Here is a tiny trained network, its code and every weight. The questions are about switching its units off for an input and a target symbol, where a switched-off unit gives its printed mean instead of its output.

import numpy as np


def w(rows, s, z=0):
    codes = np.array(rows[::2]) - 128.0
    scale = np.full(codes.shape[1], s)
    scale[-1] = z or s
    return codes * scale


def softmax(a):
    e = np.exp(a - a.max(-1, keepdims=True))
    return e / e.sum(-1, keepdims=True)


def log_softmax(a):
    a = a - a.max(-1, keepdims=True)
    return a - np.log(np.exp(a).sum(-1, keepdims=True))


def net(x, mask):
    ids = ['βδεζηλμπτ'.index(c) for c in x.split()]
    T = len(ids)
    res = E[ids] + P[:T]
    u = 0
    for l in range(2):
        r = res
        for j in range(3):
            rows = slice(4 * j, 4 * j + 4)
            q, k, v = (r @ M[l][rows].T for M in (Q, K, V))
            z = softmax(np.where(np.tri(T) > 0, q @ k.T / 4**0.5, -1e9)) @ v
            o = O[l][rows]
            res = res + np.where(mask[u + j], z, o[:, -1]) @ o[:, :-1]
        u += 3
    return log_softmax(res[-1] @ U[:, :-1].T + U[:, -1])


Q, K, V, O = {}, {}, {}, {}
E = w([
[139,170,163,72,122,112,57,112,168],'β',
[215,199,147,159,190,114,30,166,115],'δ',
[30,135,164,86,107,175,95,83,183],'ε',
[128,141,119,9,97,199,124,158,202],'ζ',
[124,202,109,149,71,130,71,96,183],'η',
[134,194,180,103,139,168,82,79,58],'λ',
[204,131,78,107,175,139,164,123,225],'μ',
[162,118,133,218,205,98,41,90,28],'π',
[39,125,50,82,77,225,94,146,173],'τ',
],0.014)
P = w([
[64,104,166,173,85,135,144,151,98],'0',
[170,68,99,172,92,197,69,91,120],'1',
[73,100,130,107,212,113,120,207,188],'2',
[112,169,98,111,148,99,190,152,106],'3',
[142,107,115,151,109,200,115,55,89],'4',
[117,79,50,104,67,60,251,108,67],'5',
[107,196,153,174,168,169,179,76,106],'6',
],0.015)
Q[0] = w([
[177,190,99,113,164,152,114,68,106],'L0H1',
[178,149,103,164,167,80,145,132,160],'L0H1',
[105,157,112,63,120,140,147,152,151],'L0H1',
[109,113,130,97,205,124,210,116,210],'L0H1',
[118,113,147,147,115,106,173,93,209],'L0H2',
[105,80,65,140,138,105,149,133,136],'L0H2',
[89,246,121,95,160,132,134,133,115],'L0H2',
[161,132,148,108,103,120,82,156,134],'L0H2',
[94,99,88,43,177,122,106,150,137],'L0H3',
[85,102,116,165,145,132,129,157,196],'L0H3',
[145,43,162,196,92,80,135,124,149],'L0H3',
[118,55,97,148,59,111,112,107,61],'L0H3',
],0.011)
K[0] = w([
[148,224,123,130,164,112,181,129,132],'L0H1',
[165,77,87,137,156,117,176,104,137],'L0H1',
[109,131,131,45,125,170,141,159,196],'L0H1',
[155,93,150,125,176,124,157,144,247],'L0H1',
[123,116,134,117,97,125,116,90,156],'L0H2',
[144,71,112,158,144,138,113,159,144],'L0H2',
[104,210,133,138,151,93,190,149,143],'L0H2',
[178,176,156,115,89,136,109,146,134],'L0H2',
[139,63,90,104,197,33,130,190,100],'L0H3',
[136,22,65,111,155,114,172,145,170],'L0H3',
[99,76,106,199,34,166,109,85,134],'L0H3',
[94,155,123,103,78,182,38,121,116],'L0H3',
],0.011)
V[0] = w([
[107,119,177,162,85,193,252,181,177],'L0H1',
[156,180,146,199,138,125,141,151,163],'L0H1',
[128,149,108,119,151,138,45,45,87],'L0H1',
[81,115,189,115,169,124,170,103,155],'L0H1',
[198,93,120,141,54,136,149,77,79],'L0H2',
[66,34,209,168,130,77,181,151,201],'L0H2',
[166,176,153,131,170,153,80,89,204],'L0H2',
[160,221,165,104,152,255,110,175,113],'L0H2',
[157,121,131,42,102,156,103,115,172],'L0H3',
[92,202,116,102,217,180,121,146,113],'L0H3',
[66,146,3,124,218,92,125,133,69],'L0H3',
[179,209,95,72,168,128,74,80,112],'L0H3',
],0.0061)
O[0] = w([
[188,130,97,206,180,108,109,112,34,124],'L0H1',
[157,140,119,82,173,88,146,16,124,117],'L0H1',
[72,72,108,114,56,111,140,108,248,180],'L0H1',
[144,145,180,124,227,88,79,112,112,141],'L0H1',
[123,166,68,79,84,183,165,109,235,83],'L0H2',
[180,167,78,22,190,74,31,87,8,48],'L0H2',
[136,3,223,145,68,129,175,95,118,161],'L0H2',
[162,55,142,222,130,157,177,183,127,255],'L0H2',
[154,170,238,79,150,121,141,142,196,150],'L0H3',
[121,172,175,181,42,121,228,123,121,247],'L0H3',
[98,63,163,250,194,132,70,66,150,143],'L0H3',
[136,65,189,168,108,106,155,103,117,185],'L0H3',
],0.0051,0.0052)
Q[1] = w([
[183,133,156,146,56,220,123,102,108],'L1H1',
[82,101,130,80,99,109,136,202,63],'L1H1',
[112,88,131,83,35,157,120,126,117],'L1H1',
[101,169,99,129,144,144,166,28,134],'L1H1',
[130,56,100,2,112,148,53,66,66],'L1H2',
[156,127,188,228,199,202,1,164,200],'L1H2',
[73,53,185,101,141,81,169,211,150],'L1H2',
[152,18,89,25,105,56,96,109,109],'L1H2',
[98,183,157,154,214,166,100,124,111],'L1H3',
[59,102,156,112,171,110,177,129,90],'L1H3',
[162,81,125,192,159,128,151,140,208],'L1H3',
[183,136,54,108,68,111,183,99,59],'L1H3',
],0.0083)
K[1] = w([
[78,100,169,178,105,149,167,191,143],'L1H1',
[139,93,160,79,113,157,120,163,143],'L1H1',
[83,59,172,117,86,112,149,127,122],'L1H1',
[124,126,107,128,140,161,216,65,131],'L1H1',
[96,73,106,37,109,154,70,149,156],'L1H2',
[192,230,86,134,38,193,146,100,2],'L1H2',
[104,167,104,131,164,41,84,254,118],'L1H2',
[85,109,139,111,170,160,82,198,107],'L1H2',
[172,199,114,125,59,128,177,66,125],'L1H3',
[79,136,177,140,134,71,179,128,98],'L1H3',
[158,161,101,168,159,127,161,161,100],'L1H3',
[118,50,177,105,174,134,109,169,250],'L1H3',
],0.0089)
V[1] = w([
[155,65,143,109,127,141,114,148,97],'L1H1',
[175,127,108,129,82,97,168,121,120],'L1H1',
[111,100,94,149,52,99,76,107,129],'L1H1',
[118,172,144,105,111,117,121,175,136],'L1H1',
[58,146,108,71,152,174,170,142,105],'L1H2',
[220,112,140,128,137,164,162,200,158],'L1H2',
[119,138,194,8,123,126,206,106,90],'L1H2',
[130,48,145,143,164,136,108,80,84],'L1H2',
[125,120,156,109,117,129,106,188,133],'L1H3',
[143,137,47,135,139,127,91,157,172],'L1H3',
[143,114,117,148,106,188,161,131,97],'L1H3',
[174,129,156,123,31,82,77,126,123],'L1H3',
],0.012)
O[1] = w([
[157,143,98,146,81,103,173,108,110,119],'L1H1',
[72,195,118,82,149,109,79,109,131,69],'L1H1',
[96,137,163,116,145,139,129,181,182,158],'L1H1',
[65,109,138,172,96,168,143,72,87,113],'L1H1',
[120,82,53,174,111,45,73,116,109,173],'L1H2',
[130,173,2,119,139,207,96,142,76,121],'L1H2',
[229,164,98,99,37,76,82,151,115,80],'L1H2',
[154,54,194,88,133,133,134,175,54,140],'L1H2',
[106,155,131,221,84,184,104,81,123,193],'L1H3',
[50,111,109,122,177,131,118,75,178,18],'L1H3',
[98,143,63,162,126,104,167,193,93,252],'L1H3',
[95,193,189,133,83,172,151,143,165,94],'L1H3',
],0.01,0.0046)
U = w([
[194,64,141,154,82,221,90,87,254,162],'β',
[139,120,167,174,152,243,128,118,116,58],'δ',
[175,31,164,153,100,165,82,86,140,81],'ε',
[149,123,117,176,116,162,84,107,129,75],'ζ',
[92,200,132,120,132,81,210,88,203,160],'η',
[102,144,108,116,83,41,238,238,143,157],'λ',
[127,146,123,77,198,138,59,171,110,255],'μ',
[121,82,154,106,138,137,162,148,156,59],'π',
[90,103,110,180,132,92,183,93,140,45],'τ',
],0.0059,0.0063)

Each question gives the input, a string of symbols that net reads in full, and the target symbol t.
The units are the heads (4 rows each of Q, K, V and O). Each row of codes is followed by its name. A weight is (code - 128) times the scale printed after its matrix; where a second scale follows, it is the last column's (O and U).
mask holds one flag per head, layer by layer. A switched-off head (its flag False) gives its mean, the last column of its rows in O, instead of its output. The means were averaged over made-up inputs and are rounded, as every weight is.
A unit's drop is (log p(t) with every unit on - log p(t) with that unit switched off) / (log p(t) with every unit on - log p(t) with every unit switched off).
The circuit of an input: a set's keep is (log p(t) with only the set's units on - log p(t) with every unit switched off) / (log p(t) with every unit on - log p(t) with every unit switched off). Starting from all 6 units, units are removed one at a time, each time the one whose removal leaves the highest keep (on an exact tie, the one counted first), for as long as the keep stays at least 0.8.
units of the circuit, in order: the units of the circuit, biggest drop first
unit that matters most: the unit with the biggest drop
which heads matter: for each layer, one digit per head in row order, 1 if its drop is at least 0.15 and else 0, layers parted by /
input ε τ β μ μ τ, target β: which heads matter -> 000 / 001
input μ τ η τ, target η: units of the circuit, in order -> L1H2
input λ λ τ δ, target δ: units of the circuit, in order -> L1H2, L0H3
input λ π τ ζ λ τ, target τ: which heads matter -> 000 / 011
input λ δ τ τ, target δ: units of the circuit, in order -> L1H2, L0H1
input η τ μ, target η: units of the circuit, in order -> L1H2, L1H3
input η λ τ ε β λ, target τ: which heads matter -> 000 / 011
input τ ε η λ ζ δ, target η: which heads matter -> 000 / 011
input τ τ η π λ ε π, target λ: which heads matter -> 000 / 011
input η ε ζ, target η: units of the circuit, in order -> L0H3, L1H2
input μ π τ π β δ, target τ: units of the circuit, in order -> L1H3, L1H2
input λ λ μ δ μ μ τ, target μ: units of the circuit, in order -> L1H2, L1H1, L0H2
input ζ λ π τ λ μ λ, target λ: units of the circuit, in order -> L1H3, L0H3
input τ λ ε τ δ μ, target ε: unit that matters most -> L1H3
input λ λ ζ λ τ λ, target ζ: units of the circuit, in order -> L1H2, L1H3
input τ τ δ η, target η: which heads matter -> 000 / 010
input ε π ζ η, target η: units of the circuit, in order -> L1H2, L0H3
input δ τ τ μ, target μ: units of the circuit, in order -> L0H1, L1H2, L1H1
input μ λ μ δ δ δ, target μ: units of the circuit, in order -> L1H2, L1H3
input ε τ τ, target ε: unit that matters most -> L0H2
input β μ λ, target β: which heads matter -> 011 / 011
input δ η τ, target δ: which heads matter -> 000 / 010
input λ λ δ, target λ: which heads matter -> 000 / 011
